Read these off the row that follows.
1) Which number is the entry just right of 135?
2) Which number is the entry just right of 147?
[103 151 136 109 112 106 147 115 144 146 135 139 150 128]
1) 139
2) 115

[[135 138 111 121 151 133 123 139 139 121 115 116]
 [131 139 104 130 126 138 130 129 135 131 118 124]
 [121 121 143 133 107 124 131 118 120 136 138 137]
 [122 124 140 131 120 124 124 125 122 130 133 136]
 [132 141 110 121 153 133 120 138 143 126 109 110]
 [124 128 127 135 108 130 131 121 123 135 134 139]]
The entry just right of 128 -> 127
The smallest entry -> 104
The 3rd entry in reading order: 111
Report the 2nd smallest entry.
A: 107
Report the entry in the top-right corner.
A: 116
Report the entry in the bottom-left corner.
A: 124
Report the first entry, reading row by row.
A: 135
The 2nd entry in reading order -> 138
The last entry of the largest entry's row is 110
Report the last entry, reading row by row.
A: 139
Report the smallest entry in the last row.
A: 108
The entry just right of 132 is 141
Report the second largest entry.
A: 151
The entry just left of the smallest entry -> 139
The 3rd entry on the main diagonal is 143
The entry just left of the largest entry -> 121
Report the smallest entry in the first column.
A: 121
Report the entry just left of 125.
A: 124
Report the fourth entry in reading order.
A: 121
The fourth entry from the end, reading row by row -> 123
Report the 2nd entry from the end, reading row by row.
A: 134

Questions about the row below.
1) What is the entry just left of 110?
2) What is the centre entry?
[113 109 140  98 110 128 108 124 118  98 101 127 122]
1) 98
2) 108

Read these off the matrix that follows. Counting starts at 0.
1) Find the entry at row 1, column 2.
2) Find the entry in the bottom-right corner.
3) Find the entry in row 0 and column 2.
4) Find the entry at row 0, column 0.
5) Find the entry at row 0, column 1.
6) Find the entry at row 1, column 1.
7) Find the entry just right of the largest entry.
8) Find the entry just right of the centre entry.
114  147  129  126  144  126  117  144  125
101  145  131  143  142  129  109  143  125
109  148  130  138  150  131  118  141  125
117  153  127  128  146  127  115  143  118
105  143  131  134  146  131  117  145  126
 98  150  127  140  153  133  118  138  119
103  154  125  134  146  130  121  145  120
109  148  126  142  148  130  120  139  124
118  136  126  130  137  132  120  137  122
110  144  131  130  146  130  125  140  115
111  155  131  129  147  125  119  144  119
1) 131
2) 119
3) 129
4) 114
5) 147
6) 145
7) 131
8) 133

Read these off the matrix that follows.
1) Read off the entry directly above the largest entry.
2) Read off the top entry of the column that holds the smallest entry.
3) Read off the 3rd entry on the main diagonal.
4) Read off the third entry on the diagonal from the top-right corner.
5) Read off the entry in the top-right corner.
6) Read off the 2nd largest entry.
7) Read off the entry just right of the largest entry.
8) Read off the last entry, reading row by row.
[[129 129 126 123 125 126 128 126 129 126 138 127 136 129 127]
 [128 126 131 128 131 128 130 128 127 132 129 127 115 129 130]
 [128 130 121 125 127 126 128 129 131 123 129 127 137 128 127]
 [132 131 133 129 127 128 132 130 136 126 128 128 139 127 129]
 [127 127 123 124 131 126 130 129 122 130 128 130 134 127 126]
 [130 129 121 122 128 125 124 126 125 128 127 128 126 126 129]
 [127 129 126 132 132 128 125 127 127 136 129 129 133 125 128]
 [127 128 131 130 122 128 132 129 133 134 124 125 131 127 129]
 [125 128 134 132 130 125 127 129 129 128 128 130 118 129 131]
 [130 128 133 124 123 130 129 129 134 129 125 127 127 127 125]
 [128 129 131 132 132 127 133 127 124 123 131 126 120 127 130]
 [124 126 122 126 128 125 127 128 124 125 128 127 149 128 126]
 [132 125 134 124 121 128 132 128 126 132 127 129 127 127 131]
 [127 129 125 123 124 129 129 130 124 136 126 128 131 129 127]]
1) 120
2) 136
3) 121
4) 137
5) 127
6) 139
7) 128
8) 127

Read these off the array that follows. Counting starts at 0.
1) Report the entry just left of the smallest entry.
2) Report the bottom entry of the column that holds the largest entry.
3) Report the entry at row 2, column 0.
4) Report the entry in row 1 and column 0.
5) Report the entry in row 0 and column 1.
6) Report the bottom-left entry.
7) Report the entry at row 2, column 2.
[[125 127 134 147 127 126]
 [124 132 134 145 126 130]
 [126 128 130 139 126 130]
 [128 119 127 143 126 130]
 [124 132 134 143 127 127]
 [125 128 132 143 127 128]
 [127 124 130 142 127 128]
 [125 124 133 149 126 127]
 [127 127 128 137 126 132]
 [127 126 127 134 126 133]
 [127 121 130 146 126 128]
 [126 125 133 145 127 124]]
1) 128
2) 145
3) 126
4) 124
5) 127
6) 126
7) 130
